Each row is followed by its class.
[ -8 -12   4  11   6   1  -3   8 -11  -9 -12   3 -11  -2   0   4 -17  23
  -4   0 -11   2 -15 -14  -8  12  27  13  10  11 -11   2  -2  -4   6 -36
   2  -6  11   2   3 -16  -5   2 -12  -8] => k910
[ -1  -3   8  -7  14 -11 -11  19  16  -8  -1  -1  -6   0   4  10   8  20
   4  -1   3  -2 -35 -13 -16   7  23  15  13   9   7  -7  -8  -4   6 -31
   0   0   8  -9  11 -19 -19   2 -32 -26] => k41
[  5   9  20  -2  12   6  -4  13  24 -23  11   0  14  10   9  12   4   4
 -14  -8  12  -2   2 -17 -16   1  12  -3  16  13  35   2 -35  -6  12 -44
  -2   3  15 -10   8  -1  -5   3  -7 -28] => k314
[  2 -16   1  -9   9 -11  -9  10  17  -2  -1   9  17   8  17 -15  11   4
  -1  -2 -21  14  -5  -7 -11   5  18  13   6  21   7 -11 -35   5  18 -24
  -7  13   8  -8  10  10 -14   1 -17 -14] => k41
[  1   5  -1  14   7   3 -10   5  17   7   3  13  14  12   1 -12   9   8
   0 -11   5   4 -17   3 -15  -7  10   1  18  12   8  18   8   5   6 -13
   9   1  14  -4  12 -36   6  12 -14 -34] => k314
[ -9 -16   5   4  13   7  -5   1   0  -6   0   8   6   8  -8   0  -8  11
   2   1  -7   7 -10 -14 -13   7  27   7   1   6  -9  -4 -11  -2  26 -30
  -4   1   4   1  -2 -21  -5   0 -12   5] => k910
[  6 -23   8   0  18   3   4  10  12  -2  -4  -8   0  13  13  15  -4  16
  -7  -5  -1   7 -35 -11 -21  -4  24  12   5  13  18 -12 -21   9  15 -35
  -6   4  14  -6  16 -16  -1  -3 -32 -23] => k41
[ -5   2   7 -10   5   1  -2  -2   9   8  16  13   5   7   0 -12  17   1
   0 -14  -1   1  13   1 -11   1  21  14  14  11  17  -7  -7  -7  17   4
   5  -2  -8 -20  -3  -4  -4  -2  11  -9] => k41
[ -1   7  -1  -3  12   8  -5  -1  25   7  13   2   5  11  -6   2  15   2
  -5 -12   7  -4 -15  -9 -19 -10  22  -9  14   9  31  -4 -12  -7   8  -2
  11   2   1 -14   6 -30  -2   1  -9 -28] => k314
[  1  11   4 -19   9   4   5   8  15  13  20   2   3  12  -4  -6  35  -3
  -8 -15   0   6   4  -7 -13 -18  20  -1   7  12  33 -13 -24  -7  12  -6
   5   8  -2 -18   5 -16  -6  -6   7 -25] => k314
[ -5  -9   2  12  12  10   5  -2 -10   1  -8  12   4  -3  -9   0  -4   5
   0  -1 -15   5   6 -21  -4 -14   6  11   1   7  -4 -12 -17  -6  15 -16
   3   1  -3   4  -5  -3  -4  -5  20   7] => k910
[  9  19   3  21  12   9   5   4  17 -18  11  13   8  -4  -3   8  13  21
 -32  -5   3  -5   9 -28 -11  -4  20  -5  20  13  21   1 -15 -11  11 -27
   6   4   3   4  13 -19  -3   4   3 -28] => k314
[  4 -15  -2 -14  22  -4   7  11  -7  18  -5  -7   0   9  16   0  13  14
   3   0 -15   8 -18  -3 -18 -11  17  19  -2  12  12 -13 -24   4  13 -15
  -4   2  -2 -13  13  11 -14 -16 -24 -18] => k41
[ -2   2  -6   2  10  13   5   5  14  20  13   9   5  19 -10  -3  22   2
  -6 -10   4   5   7   9 -13 -23   8   6   7  20  25  -3  -6   2  15  -5
  12   6  -3 -12   9 -28  23   1  12 -21] => k314
[  9  11  13  18   3   7  17  10 -17 -31  -7 -12   4 -17   5  15 -25   8
 -10   1  -8 -13  -7 -39 -14   5 -18  10   8   3  10 -10 -35 -15   7 -43
 -12   6  31  16  18  -3  -9  11   6 -14] => k910
[  4   6  13   2  16  12   2   7  19  -3  12   9  10  15   8   8  13  11
  -9  -3   3   3   7 -12 -19  -9  21   6  11  21  28  -8 -27   0  17 -23
   3   5   7 -13   7  -3  -1   1   5 -19] => k314
[  1  -2   2  31  16  19   6   0 -13 -15  -6   4  -5 -14  -5   9 -25  19
 -21   1  -8  -8   4 -29 -17  -3   9   2   4  11  -1  -2 -20 -13  15 -42
   6   2   9   8   8 -16  -1  -2   8  -5] => k910
[  1   5   9  11   0  -5   5   8 -12 -15   8   9  -5 -14   0   6  15  25
  -2   0  -9   2   3 -21  -9   0   5  22  21  24   4 -26 -17  -9   2 -40
  -3  -2   9  -9  19  -6 -19   5 -29 -22] => k41
[  0 -12  -1   8  18   6   4   3   7   6   7   5   8  10  18  -8   2  11
 -11   0  -4  -7  -8  -2 -26  -7  29   8  10  28  25  -3 -34   1  25 -18
  -2   4   6 -15  13   5  -6  -6 -15 -20] => k41
